Each row has a class, written after it.
[  16 -120  125   70  -15  217  -14  278  286 -105 -190  182  222  183
  187   57  136  103  148   15   -3  293  -61 -130 -235  -59  330 -200
 -200 -227 -146 -108  -35  248  542 -219 -206 -130 -100 -110  328 -288]  J_821
[ -72   34  -32   39  299  186  -83 -145 -199  -24    0  298 -125 -170
 -206   33  -31    1 -197   26 -120  -73 -282  116 -167 -115  -97  166
  479 -257 -183  130 -208 -139  289  -75   41  172   29  149   15   46]  J_200
[-128   66   86  -73  276  135 -302 -222  -38 -186  -26  233 -231  173
 -421  196 -239  164  -92   85 -162  195 -439  112   34  -24  -58   10
  326 -238 -206  120 -281 -213  432  -12  183  365   52  115  154  210]  J_735
[-183 -144   42 -259 -116  348   85  -50  -70  -62   79    6  323  185
  260  221   39   69  -29 -188  100  178 -317 -128  -70 -489  -59   23
   -8 -348 -138  -77  -65 -157   29  168 -601 -241 -259  214   -9  302]  J_380
[   2  181   77 -106  420   50   60   -3  168  119  -67  342  -85  -92
 -260 -103   52   39   80  308 -102  126 -359 -316 -110   22 -104   79
  126   53 -382 -151 -221  -85  309 -187  -19   74 -171  140  -18  -59]  J_107
[ 214  107  318  -52  216  308  199  125  293 -175   61 -187 -153  -63
 -624  -27 -208  -36  136   64  214  490  -81  -22  164   51   40 -261
 -209   10  -66 -133  -68  -27 -405   52 -166  -92  456 -399  -31 -234]  J_984
[ -71  -32 -179  -64  180   93  105  231  278  -28 -165  139   16   80
 -151  -47  -95  143  -78   95  259  200 -343    5   -3  164   88 -125
 -317  287  108  -79  118   28   17 -165 -292   27  159 -152  313 -181]  J_342
[ -63  -92  279  -74  163  318   44   70  394 -313    4  -81  -19 -143
 -605   28 -168  261   58   53   91  647  149  -35  -86 -151 -133 -331
  -83  -39 -186  101   14   74 -196  105 -244   35   99 -128  186 -185]  J_885
[-273  -94  -64   51  100  213  190  169  -80  -75 -271  203   77   73
  478  -13   48 -223  135   41   52  148  -81 -107   70   50   44 -119
 -202   40   24 -209 -141  107  458  -33 -269  -80  125  -46   74 -176]  J_676
[  29  178  -87   81   76  -37  -63  -51 -367  -38   51  327  147   18
  -54   61  133   16 -203  221  -11 -508 -208  -71  -63   79  -20   -9
  140    8 -109  185  -57 -143  -12 -253  106   66   74  128 -199   61]  J_821
[ 153   63  252  -37  126  346 -263 -180   -7 -297  182 -102  -97   99
 -402  169  -91   33  212  106  -33  136 -209  -61 -290  -11  -27 -329
  213  -83  -90   75   50  -12  -15   14  155   12  249 -329  148  109]  J_241
[ -41 -105   38  119   70  107   30  305  187  -86 -226   29   40   50
  305   72   -4  113  370  -91  -91  -76  -88 -313  -46  -63  335 -244
  -99  196   11    4   53  224  507  -81 -109  -62  168    5   -1 -174]  J_380
[  36    2 -196 -137   48 -248  151  218  283  245   21  -30  223  120
  351 -119   82 -331 -101   -2 -285 -271 -179  -42  135  284 -173  115
 -247  280    2 -166   45 -277   -1  -28  165  133  -32  -84 -161  -24]  J_984
[-104 -239  -17 -208 -100   93   65  146  -38  -54  193 -117   89  -51
  -91  267   37  206  -76 -204  322  258  -74  329  -75 -575 -198 -135
  115 -371 -101  -22  -59  -80 -209   73 -590 -290 -100  146  -17  195]  J_200
[ -95  -71   84  -25  417  212 -214  -43 -115 -130  -38  207  116 -184
 -331   85  170  143  197  236  -78  264 -562 -290 -243  -98   -9  -82
  117  -28 -136  157 -381 -162  302  -13  252  135   36   40  -73   28]  J_78
[ -92   36  110  -60  540  187  -30 -208   66  120 -178  141 -234 -218
 -171 -176 -128   15   92  196 -126  -82 -465 -129 -219   -1   35   79
  185  132  -52   70 -157 -214  269  -92  134   85   12   14   62  -97]  J_676
[  17   24   28 -113 -228   94   86 -175 -266 -169  209  -33  299  -13
  196  209  -45   50 -229 -270  197   70   25   71   -3 -492 -259   18
  -38 -460 -286   -9   19 -161 -276  123 -429 -258 -267   15  -96  276]  J_821
[ 139  127  196    5  181  296   63   20  319 -109   29 -186   25    6
 -455    8 -163 -199   -5  -80   39  258   24  -85 -362   80  117  -98
  -27  -71   76  -63   54  -80  -61  -16  -26  -60  -29 -385  305  -96]  J_984
[ -95   41   86   21  -29  114  154  372  131   66  -93  142  221  195
  252 -121  126 -145  179   74  -44   45 -208 -222 -124  145  404 -154
  -63  124  127 -113    0  158  212 -252  -71 -104    7   -6   99 -112]  J_380
[ 150  334  112 -226  171  -30  212 -136  100   97 -190 -161 -279   41
  -97 -144 -119  -38  269  221   82  203  -44  164 -275  157  107   50
 -133 -339   -7 -194 -109  225  197 -344  309  -95 -572 -253  184 -179]  J_269
[  76  171  319 -143  134   68 -177  -38 -249   13  -32  425   31  233
  353  221 -102  -54 -109   42 -243 -142 -130 -117 -102 -158  -15   39
  107 -185 -380   17 -187 -160  363 -101   55  -15 -192  168 -237   26]  J_78
[ 418  316  201  -67  107 -217  139 -181 -107   89 -152   81 -264 -215
 -180 -272 -201 -143  292  360 -176  317  140  151 -299  394  266  249
 -111 -123 -187 -323 -191    1   27 -267  512   -7 -385  -21 -230 -196]  J_241
[-117    6  215 -286   36  241  284 -306  -86  -80  127   28  -19   40
   96  131  -95   67 -196 -164  216  134 -213  144 -156 -304 -121    6
   41 -183 -143 -174    5 -212 -159  -59 -517 -267 -191   24   16  131]  J_78
[ 177  -11  256 -183  466  299 -196 -236  -17  -92  -16  274    8 -117
 -357   76 -205  -23 -157  185   33  322 -276  -24 -235 -115 -192  -80
   46 -203 -126  110 -231 -346  265 -109   -1   38  -18   31  187  -38]  J_200
[ 277   67 -162 -265  176 -125  130  370  439   22  -89   -1  335   12
  246   23  -23 -378 -267  -17 -210 -327  -58 -213  253  176 -309  302
 -597  330 -183 -199  120  197 -184 -112 -293   73 -171 -139   27 -144]  J_269
[ -31 -163   43 -121 -202  341 -106  191  100 -119   94  -25  224  127
 -109  249  -50  173  -85  -53  259  469 -149  -68  -98 -551 -131   29
  -52 -248 -235   15   49 -107 -186  123 -722 -171 -167  -79  160  249]  J_107
[ 305  -33  -16 -271  366  -37  123  219   43  -54   90  -53  428  -40
  112  -89  203 -507 -105  276 -290 -119  -59 -227  -37   31 -387  119
 -335  299 -112 -195 -119  -80 -183 -146   54   76 -311  -69   16 -112]  J_78
[ 168  119  189 -265  396   76 -501 -299 -158   33   90  320 -111 -199
 -274   61 -280 -234 -211   32  -16  247 -289   53 -346  -95  -98   55
  231  -84 -228  -81 -390 -506  280 -104  268   62   62  118  141   45]  J_821
[ 117 -115 -238   17   57 -340   16  260  133  318   81 -144  505 -166
  265 -142   35 -128  -32   28 -260   27 -116 -114   16  258 -191    1
 -252  432   44 -111   63 -163  -79   92  256   72  -28   94 -267   69]  J_676
[ 245  -39 -228 -124  326 -215   24  492  113   94    7 -181  261 -152
  100  -55   97 -253  -28  144 -274 -273  -37 -313  125  166 -253  398
 -295  458 -184  -85    4   15 -344   73 -163  -22  -62 -117 -171 -111]  J_735
[ 139   22  579   72   -8  184   58  102  335   32   80  -99  121  -96
 -291 -105 -120  -56  178   -5   45  561  -80 -128 -229  -91  204 -330
  -64 -179  -73   23  -25  104  -99   33  -62 -334   59 -222   74 -108]  J_241
[  72  245  102 -128  167 -160 -184 -448  -40  171  -78  153 -434 -155
  256 -444 -240   55   81  256   -6    0   26   31 -154  220   -6  207
   12  -84   36   -6   54 -115 -147 -155  315   54 -238  -25   23    2]  J_269
[ -14 -162    5 -106  -42  160  -99  169   -5 -407 -229   55  130  318
  262  140  107   93  479 -100 -124  184 -591  -21 -144 -137  347 -453
 -127   10 -162  -42 -182  358  536 -271  -37   31  192  -81   60  -55]  J_885
[ 280  338  328 -162  122 -140    6 -313   91  191  -42   43 -386 -151
  -24 -247 -153  -42  209  325  -26  260  179   35 -247  147   80  266
   95 -158  -57 -294 -134  147   91 -419  289  -54 -534   -9  165 -117]  J_107
[ 147  -18 -264 -176  228 -328  -33  350  356  384   56  -79  303  -79
   37 -115  101 -429  -91  120 -361 -147  127 -223   76  153 -338  287
 -412  527   41 -333  119 -145  -99  129  -86   56 -268  -45  198  124]  J_342
[ 128   14 -189  303  -17 -250  -89  235  114  302 -189  -73  -50  -45
   45   -3   14  -48  -71  205   73 -576 -154 -197  267  307   72   81
 -286  510  304  197  130  -16  -60 -105 -149  -12  475 -116 -170  -32]  J_984
[   3  217 -321   37  262  -66  -28   49   -4  177   19  191 -116 -228
  -14  -76  240  101  -41  165  120 -314 -215 -209  -23  191   27   72
  133   80   23  -85  -60   17  196 -380  168  116  203  -48  -68  -43]  J_380
[ -35  280  214  -73  313   97  -13 -302 -100  -48  -70  282 -144  115
  116 -142  -61   18  197  417  -98   65 -217  -64 -459  356   81  -24
   -3 -158 -173 -310 -231  -80  282 -351  404  -27 -377   53  -47 -192]  J_342
[ 372 -130  -84  -65  130 -194   34  309  298  349   54 -222  477  -63
   47 -104   66 -313   48   83 -246    4 -280 -236  -15   70 -224  170
 -314  363   40  -79  116 -205 -228  263  -37  -35 -247 -135  -29  133]  J_107
[  92   41 -212 -292  229 -273  395  316  434  211  133 -110  291  -83
    9 -154  177 -332   11   28 -306 -139 -143   -9   53  230 -134  165
 -208  277  -58 -306   84   -7 -138    2   71   85 -305   20  -25    5]  J_342
[-245 -105   26 -101   26  136   59  202   90  -86 -204   83  190  216
  296   88   14    0  242  -74   35   42 -516 -176   20   43  105 -230
 -172 -226  130  -82 -234  103  519 -206   10 -104   52   22   72 -163]  J_821
[ 156  175 -134  -39   91 -196   -7 -272 -192   77 -230 -105 -173 -237
  -16 -236 -184   16  -17   73   71  379  288  237 -194  238  159  236
 -210 -185   78 -147 -176   94   90  -82  283   47 -220   73  -22  -78]  J_107
[ 176 -240  -28  -65 -310  183   34  -60   -7 -253  100   15  449  310
 -100  368  113   33 -167 -128  162  216 -131   76  -58 -321 -319   72
 -143 -619 -247  -96   33   83   14  -32 -750 -226 -291   -5  271  215]  J_518
[ 152  201   87  -96   87  -58   76 -304    9  253 -128  112 -195 -124
  131 -375 -189  -36  -66  235   -3  136  109  147 -266  132   84  115
  -41 -119  137 -178  -86  -71    6 -257  211  -94 -324  -34  214 -304]  J_78
[  46  152   27   69 -143  -17 -178    3  277 -139  -43  112 -156  -14
 -303   42 -126  -34    6 -112  121  291  259    4 -166  115  172 -121
    6   -7 -148   26   95   36 -125  104 -145   18  107 -136  173   33]  J_984
[ 301  234  193 -144  327 -103  167  -92  -69  184 -137   41 -189  -86
  -45 -318  -36 -240  273  399  -70  237  -74   -7  -30  281   41  258
 -205   38  -82 -487 -264   96  -86 -286  234 -118 -309 -117   32 -286]  J_676
[ 141 -136  -30 -237  -58   56  236 -104 -224  -80  194 -141  240   37
   91  222  152   18   -7 -140  227  291 -151  252  -46 -454 -288  -70
  -18 -344 -200 -222 -118   13  -65   36 -525 -326 -218  -16   52  126]  J_885
[ 180  238  259 -297  232  -30  227 -222  -27  107 -123   78 -305  206
   17  -65 -194   24  143  232   22  191 -235  282   77  309   14  138
 -263 -456  -36 -307 -171 -104   30  -83  288 -105 -254 -207  -64 -185]  J_241
[ 145   51  164 -206  241  159 -278 -362   21 -261  -79  310 -171  -46
 -800   58 -179  145  215  223 -136  389 -515  157 -342   53  121 -152
  271  -78 -306   83 -338 -310  198 -206  109  195  110   79  144   88]  J_107
[-196  -94  236  -17  -23  421  -13 -220  304 -323  -78  -28   47  172
 -353  -81 -172    6  -48 -124   22  328 -245  -34 -196  -19   38 -318
  -37   92  -97  143   46 -115 -151   23 -170  -20  174 -211  336 -181]  J_342
[ 149 -196 -137 -171  434 -197  172  457  463  145   -2 -181  379   -4
  -16  -12  140 -313 -106  192 -366   -2   27 -109   41  270 -391  129
 -562  366  -73 -238  115 -138   82  130  -18  118 -201 -179  127  -44]  J_241
[ 277  150  164 -222  206  -71   18  -51   81  115 -119   77 -311 -163
   67 -162  -63   92  212  332  167  457  238   81 -145   14   75   73
   20 -287  -49  -80 -226  -68   57 -232  134  -74 -397  -41    0 -290]  J_885
[ -71 -134 -222   82 -133   14   53   69  -68 -119  134 -160   92 -190
  102  216  -58  143 -330 -417  297   36   83  198 -102 -484 -125   90
  266 -130  -63  140  114    4 -214  154 -600 -127  -59   22   61  175]  J_885
[-178   75 -305  242  114   58 -187   50   55   21 -163  107  -73  -62
    5   45   13  241 -127   29  -29 -234 -109 -144   33  203  230  -76
  148  241    1   61  -97    0  274 -210  -12  178  458   79 -162  -59]  J_676
[ -87  223  309   29   43  -29 -143 -276   26  -26  -78  266 -474  113
   10 -117 -144  -15  -44  190   57  367   65  178   53  192  -42   87
  143 -191 -183 -231 -237   26  106 -251  112   71 -161 -106  241 -124]  J_735
[  45  149  315 -178 -110   12 -100 -386  275  -50 -187   77 -205  233
 -269 -252 -140   13  391  348 -184  463 -320  203 -333  405  241   61
   15 -263  156  -84 -204  -30  137 -345  654  120 -518 -293  529 -233]  J_885
[ 116   -9  288 -112  289  111 -349  -46  221  155  -64  407 -132   -1
 -331 -119 -130  -90   33  262 -186  -23 -391 -102 -368 -145  111   83
   78  -44  -76   43 -122 -260  257 -197    3   59  -53   87  293  -26]  J_984
[ 120  177  122   12   52  -63  193 -213  235  149 -273 -337 -421 -228
 -331 -352 -218  137  370  315   56  597  121  178  -29  260  209   73
  -65  -20  103  -44 -117   82  -91  -84  150  -29 -204 -259  172 -150]  J_107
[ 202  366  189 -129  159  -96  -45 -159 -103  149  -71  259 -251  170
  344 -200 -271  -61  101  375  -50  -21   52   74   22  233  138  173
 -165 -178  -21 -474 -193  -34   79 -196  265 -154 -288  -47  156 -308]  J_821
[-302  -90   10    7   40   72  132  180  306  -13 -146  198   -3  130
  231  -75  101  116  160 -337   58   97 -350 -232  -32  -12  243 -119
  -29 -204   -9 -259  -24  360  450 -176 -183  -84  119   90   68 -115]  J_518
[ -89  -94 -270 -261 -342  256  -57  -40 -226 -133  127  130  199   39
  -48  406   97   49  -79 -405  170  247   -2   60   -3 -593 -186  144
  306 -430 -268  -35  -13   19    2  173 -655 -109 -129  106  121  348]  J_676
[ 110   51  -82  -70  212 -253  432  397   52  199  172    2  275 -175
  -24  -72  166 -309   42   98 -255  -74  -38   43   75  343  -15   49
   26  249  -84 -293 -130   60 -102  108  179   24  -22  244 -466 -136]  J_735
[ -21    1  176  -90  204   79   61 -216 -184   -9   -7  368   10  -96
 -150   18  125 -159   71  164   18   34 -443   15 -197 -112  -66   64
  303 -421 -102  214 -337 -275  345 -162   50   -3 -132  139  -14   38]  J_984
[-157 -125 -126  305  -74  232 -545   78  -62 -198   47  162  133  229
 -111   96  109   81 -112  192 -123  -72 -445 -246  141   34  -36 -128
  197  -47  -52  206 -165 -106   65  -32  -76  263  493   90  -67  304]  J_200
[ -45  -80 -263 -279   31  337    7  212  225 -213  -29  -35  405   67
 -251  353  -43   39 -235 -107  171  526   10  -98 -135 -333 -387   99
 -400 -129 -271 -244  -58 -136 -142  136 -899 -127 -299 -176  378  160]  J_984
[ 141  -45  390  -26  285  168 -122 -154  283   61  -50  191   12 -137
 -331  -64  -72  -11  -52  103  -30  511 -389 -112 -206   12   14    9
  106   80 -130  127  -84 -185   42  -35 -266   16  -72 -108  299  109]  J_885
[  46   44  156  140  -72  168 -111    1  224 -187  -56 -154    9   92
 -181   55 -183  -58  -50 -100  100  152   46   63  -15   82   78 -235
 -266 -102   22  -42   16   83 -242   87 -182  -62  176 -231    6   -2]  J_269
[ 110   10  268 -258  216  286 -144 -421   55 -261  -88  125  -45  -80
 -471   81  -76   30   69  -15 -196  319 -539  -34 -439 -117   25  122
  232 -272 -272   19 -318 -111  248 -369   56  143 -291   12  207   81]  J_78
[ -21  120  349 -111  328  195 -442 -331    0  -52  100  347 -123  -42
 -375   -6  -87   19   44  182 -144  165 -648   20 -339   43  140   27
  266 -137 -163   78 -274 -273  115 -120  266  142   56  -29   95  229]  J_269
[ 202  -66 -444 -156  218 -249  184  444  107  271  -28 -305  358 -300
   74 -118  -12 -275 -115  -23 -144   71   30   74   62   27 -220  152
 -458  277   34 -187   47   90  -58  150  -51   92  -91   18 -162   74]  J_269
[ 124  -28  157 -285   96  240  118 -200  -99   31  276  -15  208 -113
    4  177 -201   18 -258  -45  104  224 -132  -17  -18 -454 -386  202
    1 -167 -244  -37   96 -349 -179  160 -640 -209 -142    9   24  366]  J_107
[-336  -77  117    0  -19  192   86   96 -130 -190 -131   47  206  513
  479   97   20  -90  183  -96 -153  -72 -736 -204  147  -36   50 -156
 -110  -58  -93 -132 -236  137  443  -98  -91 -116   89  -60   12  -18]  J_735
[  52   59 -204 -276 -166  186   55  125 -132 -151  -75 -118  296   -3
  278  407  -87 -223 -339 -258  197    0  296  -78   25 -586 -302  224
 -252 -285 -312   15  -49 -234 -144  164 -742 -209 -512  -42  -42  263]  J_821
[-107  128  -97  277  319   36 -317   75  -85  -87   76  358  124  151
 -181   75   76    8 -297  205   16  -90 -294 -288  108  203 -107 -105
 -131  204 -127 -153 -167 -184  105  -44  -63  102  401 -116   70   77]  J_735
[ 231  112 -539 -112  264 -505  131  496  141  310  111   11  485 -266
  201 -161  151 -490 -410  -83 -118 -196  216 -110  -48  143 -175  197
 -397  375  -97 -399   55 -125  -32  -12   38   57 -227  125  -54   52]  J_821
[ -35  165  265 -100  164  271 -265 -205  132 -385  100   -8  -57  347
 -283    1 -215  113 -184   39  222  401  -15 -119 -120  -95 -205 -281
 -149 -173 -195   -8   32   38 -283   10 -102   -3   -6 -221  426   -8]  J_984
[ -76  -51 -100 -261  -23  129   -7   99 -112  -95   24   22   41  -87
   50  266   18  150  -16 -157  204  194 -115   69  -75 -436  -19   46
   11  -48 -230  -52  -95  -61  -98   23 -494 -187 -117   88 -103  199]  J_200
[  67  195  229   99   49 -187   74 -316  156  129  -99   82 -311 -153
 -108 -220 -295   94  -84  280   -1   83  359  196 -199  365  119  133
   50 -239  165 -152 -149 -123   73 -320  272  -64 -280  158   29 -313]  J_241
[ -18 -248  130  221 -190  -59   74  281   79   47 -133  -94  267  231
  368   47   38   -2  257  -83   64    5 -333 -114   98  -86  185 -179
 -319 -109  364  164  130   80  299    1 -102 -245   55 -314  204   19]  J_241
[  99   40  236  -78   24  391   78  -91   11 -222   98 -102   71  -26
 -529  129 -137  212   -6  -29   55  335   76    6  -99 -199   -5 -127
 -107 -322  -84  -51    5  167 -207   96 -129 -118  120 -152   75 -147]  J_78
[-138  218 -142   -1  372  -89 -111  -40  -12  -76   54  283 -151   83
  104  -68  106   98 -137  106   18 -441 -472 -201  144  194  -46 -170
   22  120 -194  -67  -56   72  119 -306   53  172  403  140 -232  107]  J_342
[ 140  297  138 -285  385  -61  134  -25 -117  121 -131  180 -208  136
  -22  -72 -156  -29  301  350  -88  215 -237   68  -54  260   95  169
 -128 -147 -112 -415 -311  -25  185 -154  255  -28 -409   51 -108 -122]  J_269
[ 122  135  263  -69  199  -89  127 -297  -57   32 -122   11 -296  -59
 -187 -157 -154  -48  199  237  -57  406   69  214 -188  287  300   64
   -3  -60   14 -181 -236 -174  233 -113  416  -17 -176   -2  -10 -164]  J_241
[ -74 -193  472  275  314  232 -285 -274 -143  -85   49  288  111  -42
  -31  -26   23  340   82   -8 -175  160 -683 -144 -335 -192   93 -207
  361 -125 -268  161 -166  -20  365 -172  133   38  164  180  -83   62]  J_676
[-164   75  -31 -149 -199  -21  -35  -44  103  -80   90  147   27   68
  155  164 -188  145  -95 -182  184   34  -65   49   70 -211 -238  -21
 -159 -207 -194 -166  132 -161 -205   18 -578 -228  -62 -108  190  285]  J_380
[  18  195  209 -258  611  121 -167 -152   83 -115  -35  273 -178  -60
 -438   33 -115 -160  110  116 -273    7 -645  -52 -338  272  -42  -14
  162   13 -298 -174 -276  -39  368 -242  380  236   70  -10    0   69]  J_518
[-238 -219   -8 -397  213  145   80  122  246   68 -237   74  -66  122
  215 -120  101  -43  418   79 -101  114 -530 -266 -146   16   73  -70
 -268   -5   -1  -51    8  -19  543  -98  -59  -14  -25   -9   71    1]  J_735
[ -89 -126    8 -197   79   71  213 -123  -79   17   52  -64   61  -30
  380   19 -234  220 -289 -300  315    7 -407   92   79 -535 -182  -52
 -138  -24 -103  121  188 -208 -181  151 -589 -228   36   30  -83  178]  J_885
[-366  -15   15 -177  238  108  206  172  121   24 -275  177 -150  497
  421  -19   48   65  319   -1 -197 -318 -794  -39  227   96  183 -204
  -21  146   73  -42  -44  187  566 -227  -50   34  163 -106  198 -112]  J_342
[-120  122   20 -261  413   88 -239 -160   33 -103  -69  377 -142  -14
 -275   51 -111  -23 -109  198 -149   36 -445 -152 -255  -20 -143  146
  242  117 -409   21 -291 -406  191 -117  -45  172 -135  164   52   83]  J_885
[ 214  -18  456    0  -54  310  -38  -53  134 -266  175    9  274  337
 -360   46 -144  -65 -200    6   95  566 -106  -15  -71   -8  112  -94
 -234 -297  -98 -165  -51 -101 -345   40 -199 -174   33 -216  260 -100]  J_78
[ 291  263  175 -165  254 -186  -40 -170   42    7  -99   65 -400   10
 -181 -181 -155   17  144  373 -112   89  152    4  -40  202  -66  325
   45 -149 -192 -151  -84  194  -43 -235  158    1 -397  -33  243 -185]  J_241
[  65  -64  259  135   24  261   78  -92  164 -213 -174  -81   56  -39
 -688  -24 -303  193  235  -56  -64  611   75   28 -266   89  263 -272
  -20   16  -23   23   -8  -99  -55   37 -108  -62   69 -134  178 -136]  J_676
